Below are the code and all the weights of a small trained network. Each question names an input and a class and asks about switching units off, where a switched-off unit gives its printed mean instead of its output.

import numpy as np


def w(rows, s, z=0):
    codes = np.array(rows[::2]) - 128.0
    scale = np.full(codes.shape[1], s)
    scale[-1] = z or s
    return codes * scale


def f(y):
    return y / 2 * (1 + np.tanh(0.7978845608 * (y + 0.044715 * y**3)))


def log_softmax(a):
    a = a - a.max(-1, keepdims=True)
    return a - np.log(np.exp(a).sum(-1, keepdims=True))


def net(x, mask):
    res = np.array(x, float).reshape(1, 6) / 4 @ E
    y = f(res @ A[0][:, :-1].T + A[0][:, -1])
    res = res + np.where(mask, y, B[0][:, -1]) @ B[0][:, :-1]
    return log_softmax(res[-1] @ U[:, :-1].T + U[:, -1])


A, B = {}, {}
E = w([
[121,216,186,137,146,121,72,133,240],'x0',
[174,182,91,84,89,208,144,157,68],'x1',
[163,52,115,91,67,62,108,218,175],'x2',
[64,102,115,1,100,68,93,33,153],'x3',
[168,72,84,53,158,149,63,92,233],'x4',
[3,158,44,125,90,104,87,135,113],'x5',
],0.0077)
A[0] = w([
[133,159,150,131,117,101,104,98,181,42],'neuron 1',
[70,122,43,101,81,109,113,130,128,106],'neuron 2',
[43,127,131,146,159,119,159,38,22,172],'neuron 3',
[96,124,19,66,117,131,97,92,154,123],'neuron 4',
[126,97,247,108,165,80,107,76,239,184],'neuron 5',
[129,173,142,136,180,184,136,90,101,142],'neuron 6',
[67,143,110,165,101,101,148,181,46,186],'neuron 7',
[186,86,99,101,100,152,147,101,91,97],'neuron 8',
[155,101,124,143,154,118,147,87,97,90],'neuron 9',
[125,230,131,124,148,187,127,94,104,120],'neuron 10',
[145,89,138,87,133,130,141,116,93,106],'neuron 11',
[95,65,65,110,142,117,126,107,99,253],'neuron 12',
],0.015,0.0045)
B[0] = w([
[149,128,144,78,127,109,141,156,116,161],'neuron 1',
[110,127,80,82,148,111,107,127,174,192],'neuron 2',
[142,127,220,126,160,91,143,187,132,230],'neuron 3',
[114,102,47,107,114,127,94,95,143,210],'neuron 4',
[123,112,162,113,161,6,99,152,174,248],'neuron 5',
[147,111,121,140,74,137,129,98,114,201],'neuron 6',
[150,163,136,190,109,61,117,76,134,214],'neuron 7',
[121,95,204,159,150,156,73,121,95,173],'neuron 8',
[107,107,93,134,137,150,190,148,139,149],'neuron 9',
[111,199,113,183,123,151,109,112,93,218],'neuron 10',
[146,156,145,135,139,182,152,158,129,153],'neuron 11',
[164,79,103,131,115,143,125,126,141,191],'neuron 12',
],0.021,0.016)
U = w([
[104,156,63,123,114,15,61,82,205,231],'0',
[21,165,106,66,143,123,199,152,111,12],'1',
[138,218,188,208,110,96,166,118,67,154],'2',
[95,167,88,70,164,136,254,155,153,10],'3',
[31,180,65,74,106,174,82,101,108,27],'4',
[163,41,71,122,130,175,131,106,134,188],'5',
[22,144,113,72,145,134,183,142,112,1],'6',
[136,93,239,94,247,55,108,180,160,214],'7',
],0.0084,0.0035)

Each question gives the input, the list of numbers given to net, and the class t.
The units are the neurons (one row each of A and B). Each row of codes is followed by its name. A weight is (code - 128) times the scale printed after its matrix; where a second scale follows, it is the last column's (A, B and U).
mask holds one flag per neuron, in row order. A switched-off neuron (its flag False) gives its mean, the last column of its row in B, instead of its output. The means were averaged over made-up inputs and are rounded, as every weight is.
A unit's drop is (log p(t) with every unit on - log p(t) with that unit switched off) / (log p(t) with every unit on - log p(t) with every unit switched off).
The circuit of an input: a set's keep is (log p(t) with only the set's units on - log p(t) with every unit switched off) / (log p(t) with every unit on - log p(t) with every unit switched off). Starting from all 12 units, units are removed one at a time, each time the one whose removal leaves the highest keep (on an exact tie, the one counted first), for as long as the keep stays at least 0.8.
circuit, biggest first: the units of the circuit, biggest drop first
most important unit: the unit with the biggest drop
k most important neurons: the k neurons with the biggest drops, biggest first
drop of u: that unit's drop, to one decimal
input [-1,4,6,6,0,-1], class 5: 2 most important neurons => (neuron 5; neuron 7)
input [-8,-7,-3,-1,-4,8], class 7: most important unit => neuron 3
input [-7,-4,1,-3,-6,6], class 2: circuit, biggest first => (neuron 7; neuron 3)
input [-8,2,2,-5,0,-7], class 5: 4 most important neurons => (neuron 5; neuron 3; neuron 10; neuron 9)
input [-7,0,1,2,1,-6], class 5: 4 most important neurons => (neuron 5; neuron 3; neuron 12; neuron 9)
input [7,-3,-6,-3,1,3], class 2: circuit, biggest first => (neuron 10; neuron 4)
input [2,6,0,7,-2,-1], class 4: 2 most important neurons => (neuron 5; neuron 7)
input [-7,7,-3,6,1,1], class 5: 2 most important neurons => (neuron 4; neuron 5)
input [-1,-8,-1,0,-8,6], class 7: 2 most important neurons => (neuron 3; neuron 10)
input [1,6,-4,1,0,3], class 2: 3 most important neurons => (neuron 5; neuron 10; neuron 3)
input [-8,0,-7,3,-5,6], class 7: 2 most important neurons => (neuron 3; neuron 2)
input [-6,0,3,-8,7,0], class 5: drop of neuron 3 => 0.8
input [7,-1,8,-1,6,0], class 7: drop of neuron 7 => 0.2
input [-8,0,6,-7,6,2], class 5: circuit, biggest first => (neuron 5)
input [-1,-7,-8,4,2,2], class 7: drop of neuron 3 => 1.5
